Below are the code and all the weights of a small trained network. Each question names an input and a target symbol and asks about switching units off, where a switched-off unit gives its printed mean instead of its output.

import numpy as np


def w(rows, s, z=0):
    codes = np.array(rows[::2]) - 128.0
    scale = np.full(codes.shape[1], s)
    scale[-1] = z or s
    return codes * scale


def f(y):
    return np.maximum(y, 0)


def softmax(a):
    e = np.exp(a - a.max(-1, keepdims=True))
    return e / e.sum(-1, keepdims=True)


def log_softmax(a):
    a = a - a.max(-1, keepdims=True)
    return a - np.log(np.exp(a).sum(-1, keepdims=True))


def net(x, mask):
    ids = ['ΛΞΠΨαβδεζθτφ'.index(c) for c in x.split()]
    T = len(ids)
    res = E[ids] + P[:T]
    u = 0
    for l in range(3):
        q, k, v = (res @ M[l].T for M in (Q, K, V))
        z = softmax(np.where(np.tri(T) > 0, q @ k.T / 2**0.5, -1e9)) @ v
        res = res + np.where(mask[u], z, O[l][:, -1]) @ O[l][:, :-1]
        u += 1
        y = f(res @ A[l][:, :-1].T + A[l][:, -1])
        res = res + np.where(mask[u : u + 4], y, B[l][:, -1]) @ B[l][:, :-1]
        u += 4
    return log_softmax(res[-1] @ U[:, :-1].T + U[:, -1])


Q, K, V, O, A, B = {}, {}, {}, {}, {}, {}
E = w([
[217,73,183,94,120],'Λ',
[195,133,232,30,49],'Ξ',
[47,83,204,91,83],'Π',
[92,169,72,248,128],'Ψ',
[175,28,180,157,187],'α',
[94,105,120,113,163],'β',
[109,134,81,67,110],'δ',
[150,145,127,132,68],'ε',
[37,191,154,44,189],'ζ',
[154,100,162,159,67],'θ',
[171,135,131,187,135],'τ',
[170,29,73,127,139],'φ',
],0.019)
P = w([
[84,22,183,191,174],'0',
[57,71,252,149,236],'1',
[92,40,222,131,227],'2',
[103,38,202,123,218],'3',
[136,5,183,88,216],'4',
[134,10,107,94,166],'5',
[131,2,171,95,188],'6',
],0.0039)
Q[0] = w([
[43,96,150,64,62],'0.h0',
[95,42,254,107,100],'0.h0',
],0.0066)
K[0] = w([
[127,138,254,239,50],'0.h0',
[200,183,39,88,182],'0.h0',
],0.0062)
V[0] = w([
[39,40,96,80,2],'0.h0',
[70,164,244,175,217],'0.h0',
],0.0048)
O[0] = w([
[92,168,252,145,173,170],'0.h0',
[21,171,202,197,37,253],'0.h0',
],0.011,0.0034)
A[0] = w([
[99,42,153,121,214,63],'0.n0',
[90,167,246,140,151,159],'0.n1',
[87,253,116,49,181,7],'0.n2',
[105,156,12,233,102,165],'0.n3',
],0.0065,0.0021)
B[0] = w([
[99,73,96,191,121,202],'0.n0',
[157,109,2,67,101,254],'0.n1',
[241,71,170,38,65,151],'0.n2',
[202,159,125,77,189,147],'0.n3',
],0.0087,0.0091)
Q[1] = w([
[141,168,99,133,112],'1.h0',
[112,192,3,185,98],'1.h0',
],0.0059)
K[1] = w([
[112,193,171,151,163],'1.h0',
[126,240,1,238,42],'1.h0',
],0.0055)
V[1] = w([
[102,186,90,194,148],'1.h0',
[255,145,228,92,119],'1.h0',
],0.0055)
O[1] = w([
[220,86,98,46,185,2],'1.h0',
[168,128,189,4,211,38],'1.h0',
],0.012,0.004)
A[1] = w([
[197,176,142,2,56,18],'1.n0',
[103,6,184,149,112,241],'1.n1',
[179,87,83,97,96,253],'1.n2',
[167,68,218,212,133,59],'1.n3',
],0.0081,0.004)
B[1] = w([
[127,12,131,139,167,159],'1.n0',
[83,143,92,127,146,250],'1.n1',
[150,149,180,162,152,162],'1.n2',
[225,96,128,2,20,162],'1.n3',
],0.0092,0.015)
Q[2] = w([
[129,169,124,107,161],'2.h0',
[86,151,1,55,107],'2.h0',
],0.0078)
K[2] = w([
[75,170,53,2,153],'2.h0',
[118,136,126,99,115],'2.h0',
],0.0061)
V[2] = w([
[253,89,145,168,54],'2.h0',
[136,143,200,111,74],'2.h0',
],0.0075)
O[2] = w([
[38,161,255,105,83,6],'2.h0',
[59,162,55,134,103,26],'2.h0',
],0.011,0.0016)
A[2] = w([
[12,99,58,2,80,153],'2.n0',
[68,204,105,239,238,110],'2.n1',
[129,20,96,225,156,254],'2.n2',
[83,44,127,102,71,42],'2.n3',
],0.0059,0.0057)
B[2] = w([
[201,217,41,159,136,244],'2.n0',
[66,36,88,1,135,164],'2.n1',
[164,130,248,149,116,253],'2.n2',
[142,105,81,147,121,190],'2.n3',
],0.0085,0.014)
U = w([
[126,160,125,12,88,91],'Λ',
[102,75,182,94,123,79],'Ξ',
[133,147,55,190,121,85],'Π',
[184,148,122,181,254,134],'Ψ',
[153,39,64,130,45,2],'α',
[29,50,123,166,196,187],'β',
[147,192,122,128,148,160],'δ',
[106,198,202,158,126,189],'ε',
[146,111,37,18,139,98],'ζ',
[62,143,154,97,36,122],'θ',
[168,183,201,184,150,173],'τ',
[171,78,147,224,142,140],'φ',
],0.0085,0.0073)

Each question gives the input, a string of symbols that net reads in full, and the target symbol t.
The units are the heads (2 rows each of Q, K, V and O) and the neurons (one row each of A and B). Each row of codes is followed by its name. A weight is (code - 128) times the scale printed after its matrix; where a second scale follows, it is the last column's (O, A, B and U).
mask holds one flag per unit, layer by layer, with each layer's heads first. A switched-off unit (its flag False) gives its mean, the last column of its rows in O or B, instead of its output. The means were averaged over made-up inputs and are rounded, as every weight is.
A unit's drop is (log p(t) with every unit on - log p(t) with that unit switched off) / (log p(t) with every unit on - log p(t) with every unit switched off).
The circuit of an input: a set's keep is (log p(t) with only the set's units on - log p(t) with every unit switched off) / (log p(t) with every unit on - log p(t) with every unit switched off). Starting from the 12 units with the biggest drops (on a tie, the unit counted first), units are removed one at a time, each time the one whose removal leaves the highest keep (on an exact tie, the one counted first), for as long as the keep stays at least 0.8.
units of the circuit, in order: the units of the circuit, biggest drop first
unit that matters most: the unit with the biggest drop
k most important neurons: the k neurons with the biggest drops, biggest first
top k neurons in layer l: the k neurons of layer l with the biggest drops, biggest first
input φ β β Π, target φ: unit that matters most : 2.h0
input ζ Π α δ θ, target θ: units of the circuit, in order : [1.n3, 2.h0]
input Ψ ζ θ, target θ: units of the circuit, in order : [2.h0, 0.h0]
input β Ψ β ζ Ψ Π φ, target φ: units of the circuit, in order : [2.n2, 2.h0]
input α Ξ α Λ β τ ε, target ε: units of the circuit, in order : [1.n3, 2.h0]
input β β φ β ζ Ψ, target Ψ: units of the circuit, in order : [0.n3, 2.h0]
input ζ β α α ε, target θ: units of the circuit, in order : [2.h0, 1.n3]
input β φ Λ Ξ Λ, target Λ: units of the circuit, in order : [1.n3, 1.h0]
input β φ τ β Π τ Ξ, target Ξ: units of the circuit, in order : [1.n0, 1.h0, 0.n0]
input ε Ψ τ, target τ: units of the circuit, in order : [2.n1, 1.n1, 2.h0]
input δ β β Ψ ζ τ, target τ: 3 most important neurons : [1.n1, 2.n1, 2.n3]
input Ψ β ε β α β, target β: 4 most important neurons : [1.n3, 0.n1, 2.n0, 2.n1]
input Ψ φ α β ζ ε, target ε: 2 most important neurons : [0.n1, 1.n3]
input β β β β β φ φ, target φ: unit that matters most : 2.n2
input ζ Π θ, target Π: 4 most important neurons : [0.n2, 2.n2, 1.n0, 2.n1]
input ζ φ β θ Λ β ζ, target ζ: 3 most important neurons : [2.n2, 2.n0, 0.n1]
input ζ β τ ζ, target ζ: top 2 neurons in layer 0 : [0.n0, 0.n2]
input Λ Ψ Λ, target Λ: 4 most important neurons : [0.n1, 1.n3, 2.n2, 0.n3]
input β β β, target φ: units of the circuit, in order : [2.h0, 2.n2, 1.h0]
input Ψ β α α, target α: top neuron in layer 0 : [0.n0]
input Ξ β α δ τ Ξ, target Ξ: units of the circuit, in order : [1.n0, 1.h0]
